Below is a small trained network, with its code and all its weights. Each question gives an input and a target symbol and asks what happens when units are switched off, that is, made to give their printed mean instead of their output.

import numpy as np


def w(rows, s, z=0):
    codes = np.array(rows[::2]) - 128.0
    scale = np.full(codes.shape[1], s)
    scale[-1] = z or s
    return codes * scale


def softmax(a):
    e = np.exp(a - a.max(-1, keepdims=True))
    return e / e.sum(-1, keepdims=True)


def log_softmax(a):
    a = a - a.max(-1, keepdims=True)
    return a - np.log(np.exp(a).sum(-1, keepdims=True))


def net(x, mask):
    ids = ['αβγδζηθλμξπστφψω'.index(c) for c in x.split()]
    T = len(ids)
    res = E[ids] + P[:T]
    u = 0
    for l in range(3):
        r = res
        for j in range(3):
            rows = slice(4 * j, 4 * j + 4)
            q, k, v = (r @ M[l][rows].T for M in (Q, K, V))
            z = softmax(np.where(np.tri(T) > 0, q @ k.T / 4**0.5, -1e9)) @ v
            o = O[l][rows]
            res = res + np.where(mask[u + j], z, o[:, -1]) @ o[:, :-1]
        u += 3
    return log_softmax(res[-1] @ U[:, :-1].T + U[:, -1])


Q, K, V, O = {}, {}, {}, {}
E = w([
[162,227,67,67],'α',
[113,88,2,166],'β',
[136,20,121,146],'γ',
[158,230,108,183],'δ',
[198,129,116,39],'ζ',
[244,140,112,143],'η',
[40,136,91,60],'θ',
[181,192,157,140],'λ',
[123,113,66,115],'μ',
[100,57,158,51],'ξ',
[40,83,162,163],'π',
[129,110,193,156],'σ',
[134,117,139,232],'τ',
[53,189,94,174],'φ',
[200,64,192,132],'ψ',
[92,190,150,95],'ω',
],0.014)
P = w([
[136,94,67,144],'0',
[160,118,24,108],'1',
[150,111,50,122],'2',
[139,127,32,138],'3',
[133,97,47,131],'4',
[144,102,38,155],'5',
[134,84,53,167],'6',
[121,72,60,185],'7',
[137,77,52,185],'8',
[124,83,48,173],'9',
[124,74,44,185],'10',
[134,69,54,184],'11',
[133,43,60,209],'12',
[132,40,62,248],'13',
],0.0017)
Q[0] = w([
[154,179,243,111],'0.h1',
[132,131,173,121],'0.h1',
[126,96,98,146],'0.h1',
[115,117,56,136],'0.h1',
[111,54,145,168],'0.h2',
[148,252,174,107],'0.h2',
[92,148,130,135],'0.h2',
[134,106,144,161],'0.h2',
[124,129,131,166],'0.h3',
[108,134,155,134],'0.h3',
[117,127,143,167],'0.h3',
[131,128,144,143],'0.h3',
],0.023)
K[0] = w([
[127,61,6,210],'0.h1',
[105,140,115,129],'0.h1',
[138,175,166,100],'0.h1',
[140,159,211,86],'0.h1',
[112,137,26,161],'0.h2',
[179,194,254,80],'0.h2',
[79,152,145,127],'0.h2',
[140,147,94,161],'0.h2',
[81,110,136,147],'0.h3',
[124,150,102,118],'0.h3',
[105,116,132,137],'0.h3',
[105,113,113,117],'0.h3',
],0.018)
V[0] = w([
[141,131,200,83],'0.h1',
[112,136,3,138],'0.h1',
[87,126,128,155],'0.h1',
[151,169,219,82],'0.h1',
[158,171,175,131],'0.h2',
[86,41,45,158],'0.h2',
[186,90,102,185],'0.h2',
[145,153,151,116],'0.h2',
[88,130,116,86],'0.h3',
[138,131,130,149],'0.h3',
[140,129,131,144],'0.h3',
[118,144,123,174],'0.h3',
],0.0027)
O[0] = w([
[121,80,177,151,102],'0.h1',
[117,120,31,131,178],'0.h1',
[112,163,147,116,114],'0.h1',
[143,82,224,167,100],'0.h1',
[125,199,191,133,70],'0.h2',
[157,4,4,118,249],'0.h2',
[182,88,71,164,195],'0.h2',
[121,157,158,130,94],'0.h2',
[138,152,151,112,120],'0.h3',
[128,116,119,120,133],'0.h3',
[129,110,117,116,131],'0.h3',
[88,112,114,154,142],'0.h3',
],0.003,0.0013)
Q[1] = w([
[154,90,4,160],'1.h1',
[138,90,204,150],'1.h1',
[189,166,178,105],'1.h1',
[143,60,131,50],'1.h1',
[117,146,130,132],'1.h2',
[134,113,133,124],'1.h2',
[125,136,125,139],'1.h2',
[135,99,139,121],'1.h2',
[61,78,149,133],'1.h3',
[152,77,199,133],'1.h3',
[165,183,127,88],'1.h3',
[140,133,47,107],'1.h3',
],0.028)
K[1] = w([
[147,167,4,170],'1.h1',
[170,44,166,160],'1.h1',
[236,138,150,101],'1.h1',
[149,46,42,20],'1.h1',
[140,143,131,133],'1.h2',
[129,125,124,132],'1.h2',
[117,121,135,129],'1.h2',
[134,119,122,143],'1.h2',
[56,117,185,89],'1.h3',
[177,98,214,94],'1.h3',
[170,177,59,146],'1.h3',
[119,112,38,107],'1.h3',
],0.023)
V[1] = w([
[158,98,154,108],'1.h1',
[88,174,98,153],'1.h1',
[121,112,94,167],'1.h1',
[178,47,252,20],'1.h1',
[151,165,204,98],'1.h2',
[105,86,49,166],'1.h2',
[220,127,180,93],'1.h2',
[134,157,171,106],'1.h2',
[162,177,194,132],'1.h3',
[131,194,206,87],'1.h3',
[78,72,46,116],'1.h3',
[114,115,108,116],'1.h3',
],0.0034)
O[1] = w([
[136,142,158,122,105],'1.h1',
[118,115,87,138,154],'1.h1',
[128,84,97,136,171],'1.h1',
[133,201,255,96,2],'1.h1',
[120,173,85,99,83],'1.h2',
[136,73,162,155,176],'1.h2',
[141,117,83,115,105],'1.h2',
[123,154,110,113,100],'1.h2',
[131,203,174,118,47],'1.h3',
[129,222,158,118,21],'1.h3',
[125,45,69,142,226],'1.h3',
[125,125,116,129,150],'1.h3',
],0.0055,0.0026)
Q[2] = w([
[135,136,171,114],'2.h1',
[139,113,111,147],'2.h1',
[132,176,252,78],'2.h1',
[122,103,48,161],'2.h1',
[134,117,97,139],'2.h2',
[116,99,142,129],'2.h2',
[135,136,143,160],'2.h2',
[160,117,132,119],'2.h2',
[178,63,7,151],'2.h3',
[71,156,120,231],'2.h3',
[82,59,179,121],'2.h3',
[193,116,193,206],'2.h3',
],0.034)
K[2] = w([
[157,131,152,88],'2.h1',
[120,131,140,95],'2.h1',
[238,132,204,57],'2.h1',
[58,126,80,185],'2.h1',
[134,130,98,147],'2.h2',
[117,89,147,129],'2.h2',
[136,129,148,172],'2.h2',
[175,115,128,118],'2.h2',
[174,52,5,161],'2.h3',
[62,160,122,243],'2.h3',
[66,41,180,127],'2.h3',
[209,117,204,218],'2.h3',
],0.029)
V[2] = w([
[136,134,120,126],'2.h1',
[178,109,129,104],'2.h1',
[166,112,128,105],'2.h1',
[168,125,116,105],'2.h1',
[126,112,107,131],'2.h2',
[141,162,178,108],'2.h2',
[131,88,89,133],'2.h2',
[168,86,115,103],'2.h2',
[162,75,185,127],'2.h3',
[35,178,172,184],'2.h3',
[60,121,110,5],'2.h3',
[79,57,136,164],'2.h3',
],0.012)
O[2] = w([
[122,123,130,128,131],'2.h1',
[149,131,173,130,127],'2.h1',
[142,131,171,132,128],'2.h1',
[130,123,171,131,131],'2.h1',
[132,168,141,119,179],'2.h2',
[123,35,85,158,4],'2.h2',
[121,215,149,112,236],'2.h2',
[96,175,90,148,186],'2.h2',
[166,96,212,109,100],'2.h3',
[50,214,200,187,1],'2.h3',
[32,118,115,2,91],'2.h3',
[46,18,124,165,251],'2.h3',
],0.0088,0.0093)
U = w([
[144,123,193,141,247],'α',
[155,182,104,168,100],'β',
[119,179,171,102,254],'γ',
[223,113,101,146,30],'δ',
[95,134,119,82,81],'ζ',
[181,123,152,62,152],'η',
[144,85,70,124,196],'θ',
[157,1,105,147,60],'λ',
[167,164,163,133,215],'μ',
[181,74,183,132,144],'ξ',
[153,98,127,222,65],'π',
[78,83,169,162,152],'σ',
[141,120,86,144,46],'τ',
[155,182,90,92,73],'φ',
[94,171,98,169,77],'ψ',
[131,80,180,77,142],'ω',
],0.009,0.0061)

Each question gives the input, a string of symbols that net reads in full, and the target symbol t.
The units are the heads (4 rows each of Q, K, V and O). Each row of codes is followed by its name. A weight is (code - 128) times the scale printed after its matrix; where a second scale follows, it is the last column's (O and U).
mask holds one flag per head, layer by layer. A switched-off head (its flag False) gives its mean, the last column of its rows in O, instead of its output. The means were averaged over made-up inputs and are rounded, as every weight is.
A unit's drop is (log p(t) with every unit on - log p(t) with that unit switched off) / (log p(t) with every unit on - log p(t) with every unit switched off).
The circuit of an input: a set's keep is (log p(t) with only the set's units on - log p(t) with every unit switched off) / (log p(t) with every unit on - log p(t) with every unit switched off). Starting from all 9 units, units are removed one at a time, each time the one whose removal leaves the highest keep (on an exact tie, the one counted first), for as long as the keep stays at least 0.8.
units of the circuit, in order: the units of the circuit, biggest drop first
unit that matters most: the unit with the biggest drop
heads that matter: for each layer, one digit per head in row order, 1 if its drop is at least 0.15 and else 0, layers parted by /
drop when u is switched off: that unit's drop, to one decimal
input η ω τ τ μ η η β δ θ θ ω δ ω, target λ: unit that matters most -> 0.h1
input π δ η β φ γ θ θ ω, target θ: heads that matter -> 100 / 001 / 001
input γ ζ ζ π α τ μ τ α σ, target α: heads that matter -> 000 / 101 / 101
input τ τ β ω π φ λ ξ τ η ψ ω η, target λ: units of the circuit, in order -> 2.h3, 1.h3, 0.h2
input σ π φ ζ λ ω α π ξ, target ω: heads that matter -> 000 / 100 / 011
input β δ λ ω ζ π σ δ φ α η π δ φ, target λ: heads that matter -> 010 / 010 / 001
input β ω γ η θ φ σ θ ζ ζ ζ, target λ: units of the circuit, in order -> 2.h3, 1.h3
input ω η δ ψ σ, target α: units of the circuit, in order -> 2.h3, 1.h1
input ζ β ξ ξ ψ η η φ η τ δ, target θ: heads that matter -> 000 / 000 / 001
input η ω π δ σ ζ ω β η η ω, target λ: units of the circuit, in order -> 0.h1, 1.h3, 2.h3, 0.h2
input β π δ ζ π μ ζ ψ τ ψ τ η π, target λ: units of the circuit, in order -> 2.h3, 0.h2, 1.h3
input γ ψ α ξ τ ω ξ λ σ τ φ ψ, target ξ: units of the circuit, in order -> 1.h1, 2.h3
input τ ζ δ η φ γ γ λ η τ, target π: heads that matter -> 000 / 000 / 001
input ω θ ζ π τ, target π: unit that matters most -> 2.h3
input ξ ζ β ζ, target λ: heads that matter -> 000 / 101 / 001
input ω τ ψ θ φ β ζ τ λ, target θ: heads that matter -> 100 / 000 / 001
input ζ α τ τ β π π τ π, target λ: units of the circuit, in order -> 0.h2, 2.h3, 1.h3
input ξ σ μ ζ τ α ω π ζ ζ τ ξ ψ ω, target γ: units of the circuit, in order -> 2.h3, 1.h1
input β η α τ φ ζ η μ π φ δ γ λ, target θ: heads that matter -> 100 / 000 / 011
input λ μ μ β λ ξ γ τ π σ α λ, target λ: units of the circuit, in order -> 0.h1, 1.h3, 2.h3, 0.h2
input τ λ η μ η ω, target γ: units of the circuit, in order -> 2.h3, 0.h2
input π β σ ψ γ ζ γ π τ τ, target λ: heads that matter -> 000 / 011 / 001
input β τ ζ π π π π τ λ η λ η δ η, target λ: units of the circuit, in order -> 2.h3, 0.h2, 1.h3
input γ α γ τ ω δ, target β: drop when 2.h3 is switched off -> 1.7
input τ τ η γ η τ α ζ δ, target β: drop when 2.h3 is switched off -> 1.4
input η η σ σ λ π α, target φ: drop when 2.h3 is switched off -> 1.7
input α π ω π η, target δ: drop when 2.h3 is switched off -> 1.1
